(in the rows, 128 means zero)
Facts:
bazuti ε: ruzu skigus griskipe vuflebre fafo
brife ε: tredan
bromugen ε: masku flefi sokli pluflos briplik plabroklen stuske flukli
drekin ε: votruflu briplik gemir
flesum ε: masku festo ridrar nivom soklek plipes brokun
flirir ε: vedrom festo sostum tratren brugra stuske ziskom brokun
flotraste ε: tadrus dritram lata nepumo flukli branek delun
grikin ε: munol pluflos listuk zefo
gruda ε: fidek vedrom fibran ligras
kegras ε: vudirem droklutri pamis brufo drezel fafo
klafar ε: klopir lepli mobruk zefo
kloske ε: gire mopum klopir tredan
koso ε: roto foru kloper drabri
lastuvun ε: niflos zanam gemir tetral ziskom
megrir ε: drapasos bibrokla drezel korisko ligras
meki ε: gitor kebin tuplom vuflebre nilen lifen tastalos nalodon
mirevuk ε: fidek bradrok bogos tratren drukim stevos brestul
paplelak ε: drupotik vuma pesti skugraples rimo meto
plistes ε: lebre nivom storudru zusir dozan tastalos
plodrin ε: drapasos vadufir nevagram ridrar plaflan plonik pugruk vugi
plogrom ε: vigrin fepenus lepli griskipe tetral veso brestul
plokiflir ε: mopum kules roto zanam tudes briplik lifen
plutrupla ε: kupor dremem stazak
pobri ε: brabun magro zomis truplas fepenus tastalos
revok ε: datem nulen ridrar labrim tegrir kligas drabri brestul
skatruk ε: vestor paniklam pugruk dresteklar branek vugi
skefar ε: ruzu nulen zusir meto nilen riski klide
skefifas ε: vosul nivom labrim dribrum
staflo ε: baplar plonik stazak
stasken ε: mopum dimin keplis brufo
stoskar ε: munol vuma vudirem pamis bibrokla plitum veso
stotil ε: datem listuk nivom laplopas pugruk drabri
tonil ε: paniklam zomis staliplal nofi mobruk divel ligras riski
traris ε: silim dritram dozan
tugri ε: drupotik vigrin vudirem boper lepli
vaklu ε: vigrin sostum keplis vuflebre vugi delun fafo
vanugron ε: vigrin vosul bibrokla brugra ziskom ligras
vapus ε: kupor ridrar klopir kligas veso
vebemam ε: flefi listuk trobrur griskipe tastalos
vuklik ε: masku mobruk keplis brivom
zodritor ε: kebin klopir plonik briplik flogrum vugi
Ψ b <- baplar bibrokla brokun brufo dimin drabri drapasos dribrum dritram fepenus festo flefi flesum gatrim gemir keplis korisko kules ligras listuk meki nivom plaflan plonik pobri skefar skigus staflo stotil tetral tonil traris tredan vadufir vaklu vestor zefo zusir
Ψ c <- bazuti bradrok briplik datem flukli foru grikin griskipe kegras klurak kupor lata masku meto mopum niflos nofi pamis plitum plodrin revok rimo skefifas soklek staliplal stazak tudes tugri tuplom vanugron vapus vedrom votruflu vudirem vugi zomis
Ψ d <- bogos brestul drezel droklutri drukim fibran flotraste gruda kligas klopir koso lastuvun munol pesti pluflos rostom roto silim sokli tegrir veso vosul vuma zodritor
Ψ a <- boper brabun branek brife bromugen brugra divel dozan drekin dresteklar drupotik fafo fidek flogrum gitor klafar klide kloper kloske labrim lebre lifen magro mirevuk mobruk nalodon nepumo nevagram nilen paniklam paplelak plabroklen plibral plipes plistes plogrom plokiflir plutrupla pugruk skatruk skugraples sostum stevos storudru stuske tastalos trobrur vebemam vigrin vuflebre vuklik ziskom

Known rows:
brife: [ 68 127 133 118 152 176 126 132 165  99 144 134  75 132 165 136 108 161
 131 111 167 143 208 135 130 120 119 159 123 120 108]
gitor: [ 76 115 120 112 146 149 146 138 165  94 153 145  80 123 160 136 102 149
 119 117 158 137 205 123 135 124 114 150 114 124  94]
lebre: [ 78 115 123  94 149 134 151 139 162  92 149 144  76 130 159 134  81 136
 126 124 145 131 194 125 139 124 110 143 112 127  91]
nepumo: [ 75 109 107  97 152 153 142 146 158  91 145 146  78 138 151 136 100 139
 117 118 151 135 201 130 137 126 110 144 111 133  99]
pobri: [ 84 175 103  52 160 122 158  88 170 104 154 126  82 106 137 112 103 153
 124 106 156 148 153 146 156 124 124 133 108 119 144]
flesum: [ 80 194 107  34 167 133 151  96 165 106 139 125  74 131 144 105 105 157
 140 109 155 148 161 167 158 128 127 134 114 117 150]
listuk: [100 161  96  74 151  90 170 110 156 103 157 154  68 129 149  99 132 155
 126 115 151 137 172 144 158 137 111 139 103 111 125]
meto: [ 94 200 129 114 146 141 172 131 170  93 164 131  65 109 163 150 124 155
  86 135 146 141 119 131 148 145 112 141  97 100  88]
niflos: [ 83 214 113 107 157 174 157 143 159  92 144 136  64 133 164 148 144 159
  80 127 156 143 133 148 148 148 113 146 103 110 103]
mopum: [ 83 178 122 138 151 177 154 145 158  96 155 148  65 127 171 147 158 171
  77 125 161 144 138 146 148 151 108 149  99 109 104]
kligas: [ 98 180 144  72 151 121 161 119 177  84 141 147  81 120 204 110 125 165
 135 131 177 134 168 170 135 154 127 180 104 127  82]
klopir: [ 96 171 129  89 147 129 158 123 174  82 146 155  90 110 198 111 145 173
 118 122 178 136 173 163 135 156 126 185  97 131  83]
silim: [ 90 156 121  62 159 127 171 124 173  80 147 148  97 106 184 117 112 144
 116 121 166 132 151 162 141 149 123 165  92 154  87]
rostom: [ 91 182 128  68 157 134 157 115 179  82 139 137  93 105 187 116 119 159
 120 120 174 138 161 163 136 148 133 174 102 141  91]
riski: [ 82 194  92 142 150 110 181 113 158  94 135 159  80 120 138 120 104 169
 131 148 169 137 142 115 131 148 146 140 111 130 107]
megrir: [ 68 234 100 119 162 144 158  97 164  98 116 135  85 123 134 124  98 178
 132 141 181 149 142 135 124 138 155 143 122 121 127]
kebin: [ 78 158 106 166 152 129 172 117 149  99 138 168  81 117 147 123 121 178
 128 140 179 139 149 128 129 152 140 146 108 131 119]

Rows:
No name comes twice in this set of rows, the named rows included.
[ 64 132 137  70 159 164 146 122 168  95 145 123  85 115 148 141  60 140
 134 113 154 141 183 132 136 113 121 140 121 130 110]	plistes
[ 91 171  78  75 153 110 157 117 154 100 147 154  70 132 144 100 151 163
 115 109 160 144 181 150 154 138 114 144 107 115 134]	gemir
[ 77 149 114  83 151 147 143 147 160  94 138 142  67 157 162 128 100 140
 132 127 156 133 208 137 137 126 115 154 124 122  95]	plipes
[ 62 241  85 103 167 158 158 108 157  96 107 133  88 134 128 123  95 167
 123 143 175 150 135 148 125 138 157 138 127 137 138]	flirir
[ 89 193 139 108 153 160 175 139 158  99 152 138  54 142 181 144 122 148
 106 138 148 135 124 154 152 152 109 142 104 104  98]	datem
[ 75 222 162  84 163 196 161 118 169 100 142 109  60 127 175 149  96 154
 111 129 154 145 113 164 148 138 126 139 113 105 117]	revok
[ 63 135 137  87 161 176 135 125 166  99 140 122  80 128 162 138  75 148
 141 114 160 141 192 141 134 117 122 147 122 129 115]	skatruk
[ 76 212 138 100 163 190 156 126 168  98 148 116  72 118 164 155 114 157
  93 124 157 149 117 153 147 140 123 138 106 111 116]	grikin
[ 84 175 114  58 160 120 159  84 172 106 154 123  80  98 141 110  97 158
 136 106 154 147 149 146 157 124 122 133 106 111 139]	skefar
[ 76 202 133 100 161 189 162 121 172  97 153 113  74  99 151 158 108 154
  86 120 153 150 109 145 148 133 122 134 103 113 114]	bazuti
[ 77 186 115 140 156 125 182 116 151 101 129 160  74 137 153 118 103 170
 147 153 174 136 148 137 129 152 141 143 115 128 118]	laplopas
[ 82 201  87 153 147 112 168 116 156  93 129 162  80 126 144 120 127 178
 124 147 181 142 156 118 125 150 146 147 115 119 103]	lepli
[ 79 234  69 118 155 124 169 126 151  92 113 155  74 153 138 113 117 166
 124 156 174 138 152 135 130 152 146 145 123 131 115]	tratren
[ 97 186  97  77 150 100 161 106 158 104 152 148  62 135 154  97 139 167
 131 118 153 141 178 149 156 139 115 148 107 104 126]	drapasos

Now the same things, written a new way:
Known rows:
ziskom: [137  98 138 123 154 145 114 126 145 139 115 110 142 162 114 131 148 130
 127 102 184 159 140  93 151  98 104 169 136  97 127 147  69]
nofi: [106 114 113 166 121 123 139 114 103 126 114 103 136 140 140 151 133 138
 138 153 125 127  99 177 142 156 119 136 109 150 117  72 175]
stevos: [142  96 144 122 157 125 107 139 152 136 114 126 121 152 113 138 144 126
 122 101 171 136 116  89 138  94 116 158 132 136 141 142  86]
bibrokla: [ 86 151 103 111 130 153 125 127  95 123 134 119 175 139 201  97 118 129
 150  93 147 118 157 101 120 151 159 127 102 130 148 178 154]
ruzu: [119 130  87  93 118 135  88 131  95 168 103 144 136 114  66 106  92 132
 128 134  88 121 141 122 105 126 130 137 145 121 149  96 114]
fepenus: [100 151 113 118 148 128 127 114 109 118 126 139 151 131 187 115 114 116
 139 111 135  86 140  98 100 168 176 118 111 158 154 150 136]
pobri: [ 99 185 142 134 130 122 143 156  84  96 165 130  95 109 187 109  92 112
  95 152 123  79 147 117  97 166 138 119 121 123 145 128 130]
plogrom: [203 120 168 128 138  99 127 168 187  97 140 124  96 132 123 104 120 135
  97 100 169 109 144 103 166  79 120 139 137  42 124 126  94]
zomis: [101 122 118 180 128 117 132 121  90 126 108 105 127 137 141 156 121 137
 131 158 123 116  88 174 136 160 118 147 106 157 117  65 175]
plonik: [111 128 144 103 113 135 135 120 110 103 162 146 111 122 191 111 139  85
 162 106 128 120 134  85  95 134 149 124 106 208 165 146 162]
kules: [ 92 140 112 106 129 142 135 123 113 125 137 140 154 137 173 110 118 112
 148 123 137 117 155 104 100 172 175 108 117 170 157 156 128]
sokli: [145 156 127 163 130 139 132  75 133 157 127 135 158 117 124 163 170 128
 142 114  71 162 108 150 114 150 143 117 149 144  70 166 104]
gire: [118  94  61  78 114 145  94 135 103 151  90 145 133  96  66 117  83 150
 123 128  96 141 132 121  81 123 134 137 153 127 137  97 112]
flukli: [116 120 123 165 120 122 149 104 123 123 123 106 131 136 125 149 129 132
 140 166 124 130 109 175 148 157 121 129 102 147 120  61 169]
nepumo: [143  97 154 125 149 126 103 137 154 146 116 128 120 150 116 142 146 119
 123 114 167 134 118  90 137  91 122 153 129 156 142 141  88]
brugra: [138  96 142 124 152 142 108 133 147 143 114 108 138 155 116 132 146 130
 122 104 183 146 129  91 143  89 107 162 132 123 134 154  87]
delun: [123 123  93  87 103 151  94 111 115 167 115 135 136  96  61 109 101 126
 135 143 100 126 152 125 103 110 128 130 135 124 148  98 131]

Rows:
No name comes twice in this set of rows, the named rows included.
[106 159 128 123 146 143 133  97 111 119 132 130 152 122 178 129 115 112
 131 140 129  95 145 105  94 177 173 106 112 174 155 142 135]	flefi
[154 121 159 121 138 117 131 170 151 103 144 119  99 134 115 117 128 136
  92 122 167 138 134 105 146  83  82 142 147  55 119 142  86]	mirevuk
[146 103 168 115 146 121 105 126 156 132 131 135  99 143 108 135 162 112
 131 108 159 133 115  92 140  72 104 135 128 147 151 149 122]	pugruk
[156 107 161 122 127 117 105 157 184 170 137 136 121 159 106 112 137 106
 142 105 177 132 151  96 177  81 142 143 109 144 150 139  99]	fafo
[156 143 117 143 134 123 135  93 137 136 115 152 158 119 125 155 171 142
 148  84  60 156 100 142 126 139 149  99 160 125  81 192 123]	kligas
[132 108  83  86 126 143  95 118  86 140  94 141 137 100  76 116 102 139
 128 118  94 129 126 112  88 115 116 148 152 114 141  96 120]	dremem
[147 113 164 134 131 111 104 157 169 164 135 144 100 156 108 119 136 100
 136 114 169 130 133  92 163  86 132 155 117 161 152 127  86]	vuflebre
[142 101 153 118 141 137 104 132 165 148 126 125 126 148 110 129 148 117
 132 108 178 144 134  94 151  85 122 150 122 133 140 145  98]	sostum
[ 83 152 106 103 138 143 134 117 108 128 129 134 162 128 175 116 120 123
 140 125 129 104 149 105 107 172 167  97 113 158 163 176 148]	dribrum
[157 100 159 104 108 120 148 186 172 113 158 141  70 138  91 115 119 119
 110 149 173 170 159 114 144  95  95 140 155  96 127 112  39]	plokiflir

The same things again, as new rows of numbers:
Known rows:
bibrokla: [154 103  96  88  85 138  91 161 154 133  72 189 139 147 147 138 140 142
 128 146 136 113 131 148  91  98 177 110 124  87 123 153 142 119 173 139
 102 132 126  90 189]
nivom: [161 100 108  91  67 121  78 158 161 122  75 189 148 112 135 132 134 143
 111 148 116 121 144 151 105 107 213 110 104  93 133 163 143 117 177 163
 116 149 107 110 193]
pluflos: [169  96  94 156  78 155 112 145 171 161  83 184 140  88 127 124 136 164
 133 141 125 166 172 155 106 112 166 128 121 101 158 155 100 134 173 183
  94 151 117 108 163]
pobri: [123  96  79 101  79  95 111 161 194 123  80 154 163 136 137 106 105 127
 135 144 154 134 160 145  71 117 186 128  91  86 108 154 151  91 167 164
  87 126  94 105 202]
tastalos: [122 121 115 109  53 146 105 132 156 181 110 146 134 124 165 132 132 146
 132 131  91 136 133 136 117 145 144 124 123 125 130 159 158 105 183 203
  99 156 102 123 193]
truplas: [102 107 106 140  73 109 102 171 170 172  51 161 161 144 150 154 133 121
 144 141 127 155 134 124 118 104 180 130 123 129 106 173 129 140 163 212
 112 165 121 109 159]
fepenus: [143 100  90  92  78 134  87 161 169 135  76 176 152 147 151 122 133 135
 123 129 135 133 136 154  88 110 188 109 111 106 126 162 147 114 170 152
 106 147 108  99 200]
staflo: [149  88  98  95  79 103 100 143 170 105  65 180 158 120 142 119 122 133
 127 162 157 122 149 156  71 116 173 130  69  74 102 152 149  83 175 155
  94 131 121 105 172]
baplar: [153  90 111  93  80 122  86 142 151 120  70 182 152 130 145 123 140 140
 122 158 146 123 133 162  82 112 179 115  88  90 123 157 148 100 174 150
 108 147 126 102 170]
listuk: [154  99  96  94  76 129  90 156 166 135  80 186 153 119 147 130 143 140
 116 151 131 128 136 158 101 111 203 109  99  93 144 158 142 117 176 170
 115 152 106 107 195]
stasken: [100 102  99 148  89  81 129 165 168 155  53 161 155 128 152 148 139 120
 172 176 144 146 140 122 105  98 162 147 105 108  80 160 128 122 175 200
  94 140 141 101 146]
lebre: [130 110 121 113  55 141 116 140 163 170  99 144 129 110 154 130 124 143
 125 141  98 134 147 127 113 146 146 142 109 118 115 149 151  95 186 202
  93 146 103 132 184]
bogos: [162  92  98 154  81 153  85 150 169 130  65 169 125 114 116 132 109 155
 133 121 122 154 178 134  88 109 159 133 138 120 140 148 103 118 158 165
  83 134 122 106 146]
vosul: [166  99 100 147  70 154  94 144 174 142  78 175 133  97 121 134 110 165
 130 124 114 147 174 138 100 114 164 126 136 110 141 154 102 137 164 175
  88 133 122 100 159]
revok: [134  82  96 155  95  92  87 118 190 143  79 155 136 124 142 135  76 131
 109 169 151 131 166 146 117 121 185 139  80  67  83 162 115  85 160 202
  90  84  98 125 145]
brife: [125 104 107 119  66 137 122 132 158 169  94 146 128 129 168 136 135 133
 138 146 122 136 139 133  83 137 121 151  94 107 106 149 144  65 191 195
  85 143 112 123 159]
tugri: [132  77  88 152 105  99 103 130 184 173  85 154 125 154 161 125  99 136
 125 173 163 129 155 153 122 115 161 132  99  65  87 156 106 102 158 180
  88  78 109 116 161]

Rows:
No name comes twice in this set of rows, the named rows included.
[163  99  90 146  79 166  87 137 167 135  70 181 131 103 125 138 113 163
 121 113 119 152 172 138  99 116 168 125 134 125 144 153 104 135 160 175
  91 141 118 104 153]	brestul
[153 101 106  92  78 120  89 157 152 136  79 180 144 135 146 124 146 152
 147 160 138 129 133 161  93 100 182 101 109  87 130 161 147 117 177 141
 103 152 124  96 192]	keplis
[122 107 111 119  61 111 133 147 185 154  97 132 130  98 153 124 102 132
 140 152 107 129 167 112  98 149 145 163 102 102  95 142 152  77 183 207
  74 125  92 133 190]	plistes
[131 103 115 115  58 142 119 138 162 167  92 148 121 126 159 137 129 135
 129 143 112 131 142 128  95 135 128 153 105 106 111 144 144  80 186 190
  85 142 111 121 174]	plibral
[132 118 113 120  59 143 117 138 165 182 107 151 131 114 163 137 132 139
 134 140  99 127 137 131 110 139 144 135 117 113 125 150 143  98 193 201
  94 152 103 127 188]	trobrur
[146  85 117 160  80 113  72 122 170 183 100 171 128 140 149 130 119 150
 123 167 135 146 138 175 141  97 178 107 111  69 128 174 100 115 171 185
 119 130 108 116 161]	masku
[148  98  97 159  77 130 111 148 192 124  72 158 134 110 112 122  86 151
 147 128 135 150 193 121  71 102 142 145 132  93 123 144  99 106 162 166
  71 112 120  96 155]	gruda
[120 106  95 125  66 139 142 135 178 176  99 146 139 125 166 133 119 129
 133 137 132 134 147 128  85 139 123 156  92  92 102 148 135  70 186 211
  86 132 103 111 181]	klafar
[167  84 112 139  71 143 106 154 164 140  69 160 134  93 117 106 121 166
 128 144 114 165 185 145 103 132 160 138 125 107 152 143 106 129 155 172
  86 144 120 121 160]	silim
[149  91  95  90  89 133  83 154 151 126  70 176 147 145 156 122 152 141
 128 152 145 130 131 164  80 108 178 112  91 101 134 163 144  98 173 146
 104 156 118 105 171]	tredan
[147  90 136 141  77 112  66 106 148 177  87 172 139 143 151 127 113 155
 123 177 146 141 132 185 136 114 156  98 105  69 114 172 119 124 164 177
 117 122 127 106 149]	vugi
[122 115 117 111  67 137  97 127 147 172 103 141 123 124 171 129 147 152
 151 150  98 137 128 142 110 143 132 130 109 131 113 153 159  93 194 188
  86 157 112 120 167]	lifen
[160  89  96 145  84 143 104 144 170 138  72 169 138 101 125 114 115 160
 134 136 132 160 181 140  90 123 152 137 115 109 134 147 106 123 159 173
  80 137 122 111 156]	rostom
[136  83  90 153  97  99  94 108 185 160  84 162 141 134 153 128  91 138
 113 171 163 130 156 163 110 117 173 132  78  61  88 164 112  94 166 199
 100  92 108 114 149]	vapus

